Below is a small trained network, with its code and all its weights. Each question gives an input and a target symbol and asks what happens when units are switched off, that is, made to give their printed mean instead of their output.

import numpy as np


def w(rows, s, z=0):
    codes = np.array(rows[::2]) - 128.0
    scale = np.full(codes.shape[1], s)
    scale[-1] = z or s
    return codes * scale


def f(y):
    return y / 2 * (1 + np.tanh(0.7978845608 * (y + 0.044715 * y**3)))


def softmax(a):
    e = np.exp(a - a.max(-1, keepdims=True))
    return e / e.sum(-1, keepdims=True)


def log_softmax(a):
    a = a - a.max(-1, keepdims=True)
    return a - np.log(np.exp(a).sum(-1, keepdims=True))


def net(x, mask):
    ids = ['αβγδεζηθλξπστφω'.index(c) for c in x.split()]
    T = len(ids)
    res = E[ids] + P[:T]
    r = res
    for j in range(3):
        rows = slice(2 * j, 2 * j + 2)
        q, k, v = (r @ M[0][rows].T for M in (Q, K, V))
        z = softmax(np.where(np.tri(T) > 0, q @ k.T / 2**0.5, -1e9)) @ v
        o = O[0][rows]
        res = res + np.where(mask[j], z, o[:, -1]) @ o[:, :-1]
    y = f(res @ A[0][:, :-1].T + A[0][:, -1])
    res = res + np.where(mask[3:15], y, B[0][:, -1]) @ B[0][:, :-1]
    return log_softmax(res[-1] @ U[:, :-1].T + U[:, -1])


Q, K, V, O, A, B = {}, {}, {}, {}, {}, {}
E = w([
[98,125,98,161,105,103],'α',
[34,208,148,212,120,130],'β',
[63,82,116,189,131,84],'γ',
[54,42,153,209,151,41],'δ',
[140,88,131,109,93,24],'ε',
[154,195,1,90,37,150],'ζ',
[111,102,136,158,98,91],'η',
[101,33,184,174,129,43],'θ',
[20,207,68,221,129,160],'λ',
[172,42,30,62,70,3],'ξ',
[195,110,23,30,58,28],'π',
[163,72,149,87,83,16],'σ',
[36,54,123,222,152,77],'τ',
[90,213,89,163,88,128],'φ',
[74,147,31,171,116,98],'ω',
],0.0052)
P = w([
[189,178,189,69,229,36],'0',
[2,172,25,228,101,144],'1',
[6,148,11,223,72,110],'2',
[14,113,9,216,51,88],'3',
[88,86,59,176,79,192],'4',
[85,82,57,165,80,158],'5',
[90,89,58,158,74,141],'6',
[80,79,65,152,76,106],'7',
[88,88,73,124,62,83],'8',
[88,100,56,118,57,63],'9',
[44,119,55,145,61,78],'10',
[50,115,53,138,57,59],'11',
[64,107,57,132,35,57],'12',
],0.0055)
Q[0] = w([
[33,147,53,185,37,20],'H1',
[223,119,216,103,234,233],'H1',
[187,111,190,107,198,254],'H2',
[44,187,102,176,76,41],'H2',
[15,69,8,182,12,17],'H3',
[240,173,231,66,231,240],'H3',
],0.0056)
K[0] = w([
[224,217,229,96,217,15],'H1',
[52,60,26,135,16,212],'H1',
[40,55,64,188,91,149],'H2',
[222,172,186,62,198,59],'H2',
[240,219,239,47,234,3],'H3',
[22,32,39,222,27,244],'H3',
],0.0057)
V[0] = w([
[16,2,244,220,217,95],'H1',
[244,10,204,12,118,49],'H1',
[90,246,188,188,152,194],'H2',
[226,22,45,12,94,36],'H2',
[249,151,243,9,152,115],'H3',
[249,221,8,26,38,137],'H3',
],0.0055)
O[0] = w([
[242,235,154,232,51,66,74],'H1',
[192,102,173,169,21,252,230],'H1',
[35,204,196,35,63,43,45],'H2',
[189,34,48,170,193,232,253],'H2',
[83,185,250,33,9,249,242],'H3',
[18,2,153,36,154,200,218],'H3',
],0.0057,0.0052)
A[0] = w([
[28,115,158,28,146,171,93],'N1',
[21,114,157,12,126,159,87],'N2',
[73,119,170,129,119,206,128],'N3',
[103,203,56,161,240,11,239],'N4',
[69,113,104,67,188,191,118],'N5',
[138,177,40,180,198,3,188],'N6',
[30,132,124,40,73,77,189],'N7',
[170,188,33,208,213,40,195],'N8',
[59,109,41,97,190,39,253],'N9',
[75,112,175,74,110,220,66],'N10',
[238,244,75,212,125,109,131],'N11',
[85,96,46,76,102,53,246],'N12',
],0.0056,0.0041)
B[0] = w([
[122,66,209,94,105,34,226],'N1',
[138,73,227,110,89,19,225],'N2',
[129,87,126,53,73,146,238],'N3',
[46,91,2,107,125,95,156],'N4',
[84,53,158,52,172,75,241],'N5',
[83,44,13,87,63,28,162],'N6',
[86,225,236,95,95,63,176],'N7',
[111,8,19,145,90,22,168],'N8',
[38,194,149,115,227,193,170],'N9',
[139,57,94,58,82,99,253],'N10',
[231,44,180,236,118,31,173],'N11',
[82,203,204,153,198,164,221],'N12',
],0.0055,0.0053)
U = w([
[135,210,150,147,128,177,200],'α',
[113,214,162,112,125,111,84],'β',
[132,193,150,162,148,161,214],'γ',
[167,80,110,162,109,42,37],'δ',
[123,163,111,155,176,195,160],'ε',
[114,53,128,56,63,98,36],'ζ',
[196,191,176,176,79,146,196],'η',
[203,108,142,169,72,67,86],'θ',
[85,191,120,79,56,50,163],'λ',
[157,155,98,133,101,220,65],'ξ',
[150,28,40,140,205,229,245],'π',
[145,207,130,144,84,242,133],'σ',
[154,115,129,168,131,88,133],'τ',
[81,196,254,97,201,92,114],'φ',
[79,134,40,95,232,78,4],'ω',
],0.0052,0.0035)

Each question gives the input, a string of symbols that net reads in full, and the target symbol t.
The units are the heads (2 rows each of Q, K, V and O) and the neurons (one row each of A and B). Each row of codes is followed by its name. A weight is (code - 128) times the scale printed after its matrix; where a second scale follows, it is the last column's (O, A, B and U).
mask holds one flag per unit, heads first, then neurons. A switched-off unit (its flag False) gives its mean, the last column of its rows in O or B, instead of its output. The means were averaged over made-up inputs and are rounded, as every weight is.
A unit's drop is (log p(t) with every unit on - log p(t) with that unit switched off) / (log p(t) with every unit on - log p(t) with every unit switched off).
The circuit of an input: a set's keep is (log p(t) with only the set's units on - log p(t) with every unit switched off) / (log p(t) with every unit on - log p(t) with every unit switched off). Starting from the 12 units with the biggest drops (on a tie, the unit counted first), units are removed one at a time, each time the one whose removal leaves the highest keep (on an exact tie, the one counted first), for as long as the keep stays at least 0.8.
circuit, biggest first: the units of the circuit, biggest drop first
most important unit: the unit with the biggest drop
top k neurons: the k neurons with the biggest drops, biggest first
which heads matter: for each layer, one digit per head in row order, 1 if its drop is at least 0.15 and else 0, layers parted by /
drop of u: that unit's drop, to one decimal
input δ τ ζ, target θ: circuit, biggest first : (H3, H1, N11)
input λ φ π, target λ: most important unit : H2
input λ η σ π, target λ: circuit, biggest first : (H2, N7)
input δ π λ σ, target θ: which heads matter : 101
input λ π τ δ π π τ π η γ, target ω: which heads matter : 101
input τ π δ λ, target δ: circuit, biggest first : (H3, H1, N11, N8)
input λ π ζ, target λ: which heads matter : 110
input λ π ζ δ π θ λ λ λ λ, target ω: which heads matter : 101
input π π φ, target ζ: which heads matter : 101
input λ ε λ δ, target λ: which heads matter : 111
input ζ λ π λ δ ε, target φ: which heads matter : 110
input τ σ ζ, target δ: top 3 neurons : (N11, N8, N6)
input τ π π, target δ: top 2 neurons : (N11, N8)
input ζ π ζ π α ζ ε τ, target φ: most important unit : H1
input τ ζ τ, target δ: which heads matter : 101
input λ π ζ π π π π γ ξ, target ω: which heads matter : 101
input λ λ δ, target λ: top 2 neurons : (N7, N6)
input λ α ξ, target λ: top 2 neurons : (N7, N6)
input λ λ π λ, target λ: top 2 neurons : (N7, N6)
input ζ π λ λ ξ ζ π ζ τ ε α λ, target φ: most important unit : H1
input ζ π β, target φ: top 2 neurons : (N7, N9)
input λ π π θ α λ α γ π δ λ τ, target ω: drop of N8 : 0.1
input λ π τ ζ τ ζ π π π ω γ ζ, target ω: drop of H1 : 0.7
input π ζ π π λ η λ ω, target ζ: drop of N5 : 0.1
